sifuf-bav: [  49  138  124  102   -1    0  -12 -119   76   -5  122 -179  175   78
  -23  -63 -128  197 -114   33 -189  173  132  -61 -121  -24  202  -81
  142  -76 -149    0 -144]
buna-muk: [  33 -138  -74  -39 -213 -397   73  -93   53  140  167  244  173   48
   67    9 -161   23 -208 -478  170 -295  190  109 -446 -327  181   12
   44  -33 -213 -134 -172]
buna-muk: [ -78  287  115  106   30  153   96 -148 -172    6  -57 -225  -88    7
  136 -157  -26  -70  -61  127 -260   76 -143  -36  170   20  -44 -175
  227  -23  273  149 -249]
zemig-zivad: [ -48  214  -40   49 -178 -160  205 -236 -212   30  103 -153   81   12
  169  -83 -180  -99 -214 -226  -71 -174  161   51 -108 -188   36 -187
  243 -164   -6  152  -40]
lim-sek: [ 183 -212  -96  215  134  -42   85 -243 -138  -37   12  133  -99   46
 -103   59  -99 -115 -100   70  -79 -237   -7  -17 -163  -10   -9  167
   83  -81   15 -210 -226]
nit-vezuk: [ 101  -92  -61  207  190  135 -188 -109  -11 -159  -73  -46  -41   90
  -57   83   63  138 -133   82  -75  -20  -80   28  -59   44  -97   77
   66  -34  -27 -169  -39]
zemig-zivad: [ -57  334  198  -81 -201  161  222   10  127  -38   29 -421   78   45
 -173   -4  315   74  217  117   68  337  118 -273  161  207   30 -235
 -142  112 -252  151  121]
zemig-zivad: [  15  330   59  -21   11   95    0  234  324  -46  -58  -29  161  -10
 -218   12  157   65   33  118  -93  421  180    3  113  215  -17 -154
   -2  161  -99  142  202]
nit-vezuk: [-122 -291    8   60   97  289  368 -261 -519  105  -87 -375   11 -278
  445   -5 -262 -186   13  129   36   44  -62  -16  206 -330  -60   37
 -162 -389  222  256  -39]
nit-vezuk: [-137 -141   57  -68  -51  113   22  -88 -135   89  -16 -265  -51  -21
  136   27   21   30  115   91  140  -56  -89 -116  132  -27  -19    9
 -112  -51    5  -25  -47]
lim-sek: [  91 -138  -57 -163  -29 -329 -486  397  489  -12  109  555   48   93
 -365   70   60  217   73 -149  141 -117   50  104 -240  145   61  214
  -85  274 -160 -268  209]
buna-muk: [ 144 -107  -17  -52  113   17 -104  168  221  -92    4  119    7   70
 -175   96   70  112  155  176   50  221   76  -39   -9  209  126  145
 -159   56 -286 -112  148]
buna-muk: [-180   64  179   73  -87  248  251 -309 -293   96  -91 -549  -43  -14
  326  -72   51   29   18   56   66   97 -146 -136  118 -179  -36 -166
  -26 -115   50  112 -366]
nit-vezuk: [  23   66  -46  253  210  234   21 -129  -93  -71 -208  -81  -30   -8
  105   14   53  -29 -219   66 -156  103 -111  114   42  -57 -185  -65
  141  -25  192    5 -205]
nit-vezuk: [-102  262   46   -3  -88   35   81   41   11    4  -91 -149  106  -58
  164  -62   13   40  -78 -120   40  236   70  126   18 -133  -77 -181
   29  -17   -7  251   28]
lim-sek: [-105  -11  -31 -262 -134 -154 -208  278  134   33   87  256  -30    1
  -42  -28  137  -10   79 -242   82 -213 -118    9   43   30    7  -28
  -62  176  117  -32  244]
zemig-zivad: [ -66 -195  -59 -144   52   29   12  133   23  127  -88   70  -72  -63
   58   77  -34 -105  173  180  154   27   -6   11  169   92   -8  117
 -149   34    1  -35   52]
zemig-zivad: [  37 -216   17   43   -5  -43 -104  -33   73   29   33   41    9    7
 -161   80   14  101   49   22  134 -114    8  -54 -128   -9  -35  151
 -111   33  -77 -177  -49]
nit-vezuk: [ -28 -187 -105 -178 -173 -331  -88   93   41   77   73  203   21   -3
   72   52 -150   37   54 -226  338 -195  141  139 -206 -143   49  143
 -117  -39 -238  -35  140]
zemig-zivad: [-199  665  168  -64 -426 -203  291  -19  180  183  -25 -247  199   33
   66 -151   70    9  -93 -271  121  253  287   72 -106 -115  -18 -427
  182  161 -162  313 -225]
sifuf-bav: [ -31  433  160   30   44  246  -90  170  248 -131 -155 -159    0  100
  -66  -72  359  167   30   90 -134  459 -127  -28  159  201  -61 -236
   35  234   -5  107  -54]
buna-muk: [-133  585  151   90 -176   87  391 -218 -259   15  -84 -384  -49  -41
  222 -226   -6 -182  -63   -2 -165  186    2    1  155  -79 -107 -359
  245  -60  195  420 -233]
nit-vezuk: [  46   68   50  334  304  386  123 -386 -371  -94  -92 -390 -103   25
  207  -77 -140  -53 -182  355 -444   95 -177  -82  205   22  -13  -73
  283 -238  276   33 -331]
buna-muk: [ 191  106    9  115 -104 -161  232 -130    6 -114  100   -7  124    4
 -138    5  -85   21  -33 -105   53  120  286   13 -280  -90   78   16
  -33 -127 -332  111   56]
lim-sek: [ -40   73   27 -107 -112 -133   14  118  138   71   43  -10  172  -46
   41   -7 -134   95   28  -63  123  195  226   86  -76  -72   98  -22
  -60  -36 -211  137  123]
buna-muk: [ 253  -46   94  317  108   86  134 -332  -52 -156  107 -135  108  112
 -113    0   -3  162 -179  -26 -206   87   42 -132 -306 -107  175   19
   58 -138 -207 -145 -300]
nit-vezuk: [ -84 -215   -7    6  -65   82   50  -24  -15   70  -85  -98   34 -105
  -37  125  143    8   53  -64  287  -78  -10  -33  -16 -117 -201   53
 -236   30   -3  -51   41]
sifuf-bav: [ -33  240  -25  -99 -171 -153  220   70   78   57  -19   93  100   17
  146  -55   61  -92  -98 -313   75  106  124  116 -112 -138   83 -204
   36   65 -126  147  -51]
nit-vezuk: [ -53  299  197   97  -26  230  -73  -65   65 -113  -14 -431   65   68
  -73  -51  167  250   25  150 -103  299  -20 -138  104  112  -42 -172
   39   24  -74   99   -1]
zemig-zivad: [   8   95   -4  124   35  135  213  -78  -35  -33  -98 -149  215  -66
  217   10   15   42 -229 -198  -19  284  106  120 -102 -266    7 -167
  -14 -116  -88  167  -57]
buna-muk: [ -43  -66  136  119   55  395  174 -201 -206  -90 -124 -518  -39  -49
  103   53  193   93  129  207  101  244 -122 -185  166  -30 -117  -33
 -229 -120  -67   81  -50]
nit-vezuk: [-156   85  107   24 -122   49  117 -209 -173  106  -16 -376   51    1
  285  -67 -100   82  -58  -39   69   50    9  -14    1 -193   25 -132
   57 -128  -39  109 -229]
lim-sek: [-325  140  150 -194 -279   48  -28  113   85  170   -7 -292  208  -83
  215  -48  159  174  -21 -318  221   89  -23   -7   51 -244  -56 -267
 -119   88   38  168   54]
buna-muk: [ 175  224  -20  239  164   29  121 -148   10  -79  -66   39  -28   99
  -61  -45  -84  -72 -159  170 -287  166   79   58  -59  113   50  -45
  266  -18  -19   -9 -274]
sifuf-bav: [-100  112   42 -241 -184 -248 -466  394  449   23  158  333  168   90
 -180  -42  200  272  -67 -431   39 -124  -49   60 -164   -4   76 -101
   14  311    7 -126  218]
zemig-zivad: [ 148  -82 -101   93  168   50  146   15  -46  -77 -126  299  -90  -10
   71    8   98 -175  -96 -112  -74   24 -136  108  -77  -79  -11   38
  -26   33   97  -41 -161]
sifuf-bav: [ 100  305  -15   48 -131  -16  444  -90 -130 -121   -9  -10  -26  -41
  -56  -57  164 -271   -7 -157  -38   65   91  -36  -18  -22  -61 -185
    1   -9  -23  244   71]
lim-sek: [-123  156  153 -217  -70  196 -370  380  492  -69  -41 -173   66  142
 -270   96  525  366  245   93  162  331  -81 -186  199  355  -22 -120
 -235  365 -238 -124  285]
nit-vezuk: [ -18  -49  -12   61 -111 -204  -21 -216  -82   94   16    9 -106  129
   77  -19  -93   18  -75  -99  123 -284  -24   34 -207  -97    8   48
  136    5  -75 -175 -369]
lim-sek: [-181 -152  -93 -330  -92  -76 -284  438  218   81  -95  274  -88  -83
  -66   98  218  -24  234  -85  351 -122 -114   84  178  110 -201   90
 -265  253   93  -35  383]
lim-sek: [ -44  226   79   66  -44  203   -7  -44  153  -60  -83 -292    0  140
 -175   66  385  108    9   84    8  129  -30 -171  105  215 -108 -192
   15  196 -108 -101  -54]
sifuf-bav: [-120  -73    2 -118  -41   44   89  -72 -213   85    0 -153 -107   -8
  250  -35  -57  -95   85   45   46  -99 -106  -60  162  -31   58  -26
  -15  -85   65   38  -53]
lim-sek: [ 171  162  -16  -80   89 -130 -445  381  464 -198  101  462  -20  183
 -424  -12  232  170   30  -35 -208   38  -67    3  -64  352   96   38
   82  315  -43 -198  239]
sifuf-bav: [-146  169  243 -198 -105  188 -149  144  123  -21   97 -316    2   68
  -52  -81  251  218  246  119  -50  196 -164 -274  253  202  119 -150
 -113  132  -19   42  123]
lim-sek: [  26  102   21  -29  150  169   63   74   14  -36 -107  -63  -75   40
  114  -26   24  -36   93  248 -119  314  -51   -7  203  167   99  -33
    5    4  -40   71  -52]
buna-muk: [ 132  148    5  116  113  -16  -95  -69    8 -117   43   78 -121  141
 -127  -68  -25   -4  -45  150 -274  -36  -65  -37   -1  197   67   11
  230   30   49  -92 -123]
buna-muk: [ 144  -27  -27  117  236  226   10  142  209 -105  -81   74  163  -61
 -189  105  116   44  -57  135 -153  347   91    7   42  105   -4   12
  -96   39  -41   -7  162]
sifuf-bav: [ -42 -305    1   -8   22   82   17  -92 -182   38   45  -60   -9  -88
   93   34  -26  -14   18  -56   60 -192 -127  -80   10 -157  -12   90
 -139 -107  121  -64   10]
lim-sek: [-155  -75  -58  -67 -142  -21  262  -23  -86  179 -127 -161  123 -179
  210   86  -97 -102   13  -81  349   87  214  124   10 -230 -137  -32
 -174 -103 -106  192   63]
zemig-zivad: [   1   39  103   35  187  283 -173   52   -1 -114  -59 -189 -122   24
  -71  -21   84  104  163  384 -171  207 -181 -127  279  258  -35   41
  -19   17  109    5   62]
lim-sek: [ 132  -73 -153   27   99 -179  -86  153  285   59    2  389  100   18
 -255  109  -94  -60  -95   34  -37  -25  225  124 -132  129   30  115
   78  114  -82 -168   55]
zemig-zivad: [ 218 -231  -79  144  235   91 -249  166  334 -153   14  274  179    7
 -392  181  158  183 -109   -3  -84   89   68    2 -165   97  -22  156
 -123  104  -97 -256  221]
buna-muk: [  62  164 -102  -18 -117 -230  101   10   88  -10   25  180   62   82
    7   -2    6  -67 -145 -265   43  -50  166  124 -198  -59   61  -98
  115   45 -176   10  -12]
sifuf-bav: [ -43  454  151   94  -43  116   -5  -98   14  -87    9 -344   32  107
    3 -127   48  129  -63  117 -235  241   21  -69  102  124   22 -245
  238    6  -12  154  -82]
sifuf-bav: [ -13  129   93  132   77  193  -56 -105 -125 -115   -8 -260  -12  -25
    7  -64  -19   90  -25  152 -181  106  -80  -54  116   25  -82  -53
   81 -101  137  118   35]
nit-vezuk: [ -30  -26  143   98   23  113 -228 -137   40  -41   17 -368   31  116
   -6   21  -29  355   38  203   44  142   -5  -96  -34   49   39   50
   -1  -65 -218 -107 -123]
sifuf-bav: [-125  288   30 -236 -143  -89 -105  363  242   12   -7  189  105  -26
   62  -96  170   36  -11 -309   16  157  -29  126   44  -36   19 -211
  -15  199   70  190  214]
zemig-zivad: [-114  296  203  110 -103   38 -148 -204    1   29  110 -331   59  151
   25 -151    7  231 -165  -40 -241  -49  -92 -123  -37  -17   70 -224
  305   36  100  -46 -313]
zemig-zivad: [  52 -352 -154 -106  120  -83 -352  286  239  -20    3  422   22   -2
 -148  145   84   84   -3 -123  119 -169  -66   96  -85   34  -24  209
 -155  134    1 -259  242]
lim-sek: [-143  318  215    6 -128   57 -107  -77   59   43  113 -293  111  107
   57 -159   64  213 -116 -100 -218   56  -84 -123   16  -28  116 -271
  215   68   91   32 -199]
sifuf-bav: [  69   83   63   89   95   42 -227  -78   71  -98   20  -78 -119  219
  -80  -29   55  179    0  183 -154   15 -117  -85   -4  211   91   21
  163   64  -88 -196 -198]
sifuf-bav: [  16 -204  -16   54   88  119  -21   33   72   17 -113   59   -2  -34
  -55  103  157   25   11    2  123   22  -85   -3  -29  -34 -105   83
 -167   83   14 -136  -77]
zemig-zivad: [  37   75   62  278   51  159  287 -311 -209  -39  -56 -302  231  -71
  306  -50 -132   89 -325 -195 -108  249   90  101 -208 -418   37 -157
   71 -269  -54  186 -269]
sifuf-bav: [  -7 -366  -96 -359 -148 -344 -293  417  320  100  174  522   39  -48
 -270  114   43   36  233 -214  327 -291   57    6 -122   58   75  251
 -306  195 -117 -201  413]
buna-muk: [   7 -174 -126  -88  -36 -192 -128   71   55   70   43  187 -106   -6
 -229  104  -99 -105  143  159  153 -286  109   -5   34  196  -94  202
  -20   53  -23 -145  188]
nit-vezuk: [ -70  -20  -44   74  -76  -94  269 -165 -245  117  -77  -76   99 -176
  329  -43 -311 -113 -146 -160  140   26  155  223 -133 -389  -74  -14
   14 -241   27  257 -125]
lim-sek: [  35  359  180  185  164  288 -115   61  228 -132  -75 -172  191   64
  -21  -96  168  272 -197   27 -354  502  -66   11   16   24   55 -238
  146   90   50   88 -147]
nit-vezuk: [-102  229   25   55  -43  -17  -55  -64   90   99  -68 -144   39   96
   53  -25  -23   63 -131   42  -47   51   68   56   13   47  -30 -147
  227   79  -10  -25 -220]
zemig-zivad: [ 123 -181 -173  142   95 -117   44  -31   50   29  -64  267   61  -60
 -117  123 -121 -107 -151  -43   66 -111  170  163 -191  -78 -107  146
   16  -25  -27 -106  -18]
buna-muk: [ -30  282   25  -16  -39   70  118   78   66  -14  -52  -18   -9  -14
  -98  -43  164 -128   14   28 -110  108    6  -36  149  136  -81 -173
   68  130  121  123   56]
[ -11 -368   41 -129  -33   -9 -208   66  163   70  122   -9    5   61
 -223  143  116  174  208   95  202 -161  -29 -223  -18  137   91  188
 -243   96 -184 -320   87] -> nit-vezuk
[ -28 -190 -116 -111  -56 -137   36  135   88  112  -24  189   91 -106
   -7  107  -64  -73   24 -110  242  -54  159  112  -69  -92  -42   95
 -157    9  -89   -4  166] -> lim-sek
[ -95   96    8  -85  -56   24   31   74   91   94   33  -17  119   -1
   30  -12   77  -28  -86 -121  -81    2   21  -34   68   -7   63 -171
   60   86   78    5   22] -> lim-sek
[-195  124   -4 -245 -329 -252   53   79  -53  113   87  -10   57  -51
  199  -77  -43  -37   15 -364  235 -166   72   82  -50 -207    5 -140
  -25   -7  -30  191  156] -> buna-muk
[ -30  335   36 -108  -77  -99  -48  173  142  -18   54  138   42   55
   12 -134   52  -12  -63 -159 -181   84  -11   55   26   53  100 -194
  168  126   80  121   46] -> zemig-zivad
[  43  110  -98   -9   53  -58 -240  247  296  -75  -91  342  -24   80
 -203   49  248   18  -88 -135  -18  -31  -64  123  -45  140 -131  -29
   61  276   66 -134   84] -> zemig-zivad
[ -66  322  -36  -30  -49  -70   18   77   30    9 -100   57  -50   32
  109  -86    3  -94  -75  -55  -55   75   12  155   68   36  -69 -156
  189   80   84  152  -41] -> nit-vezuk
[ -69  -96  -57   88 -204 -195  365 -431 -472  132    1 -200 -111  -64
  310  -38 -298 -217  -62 -126  237 -343   88   66 -158 -333  -87   35
   67 -279  -22  110 -284] -> zemig-zivad
[  91  -48  -72  177  115   93  209  -37  -90  -49 -135  168   36 -156
   13   20   40 -173 -154 -136  -41   41  -27  134  -87 -201 -179    5
  -50  -34  198  100  -54] -> nit-vezuk
[ 221 -268 -128   75  157 -109   11    2   15  -59   14  365  -68   14
 -116   72  -82  -95  -11   12  -13 -111   12   59 -174   10   68  234
  -52  -26  -65 -175  -46] -> sifuf-bav
[  50  192   48  -26  153   85 -306  308  390  -75    8  154  119   67
 -234  -12  111  180  -25  125 -262  291   10   10   92  262   83  -59
   89  200   27  -48  156] -> lim-sek
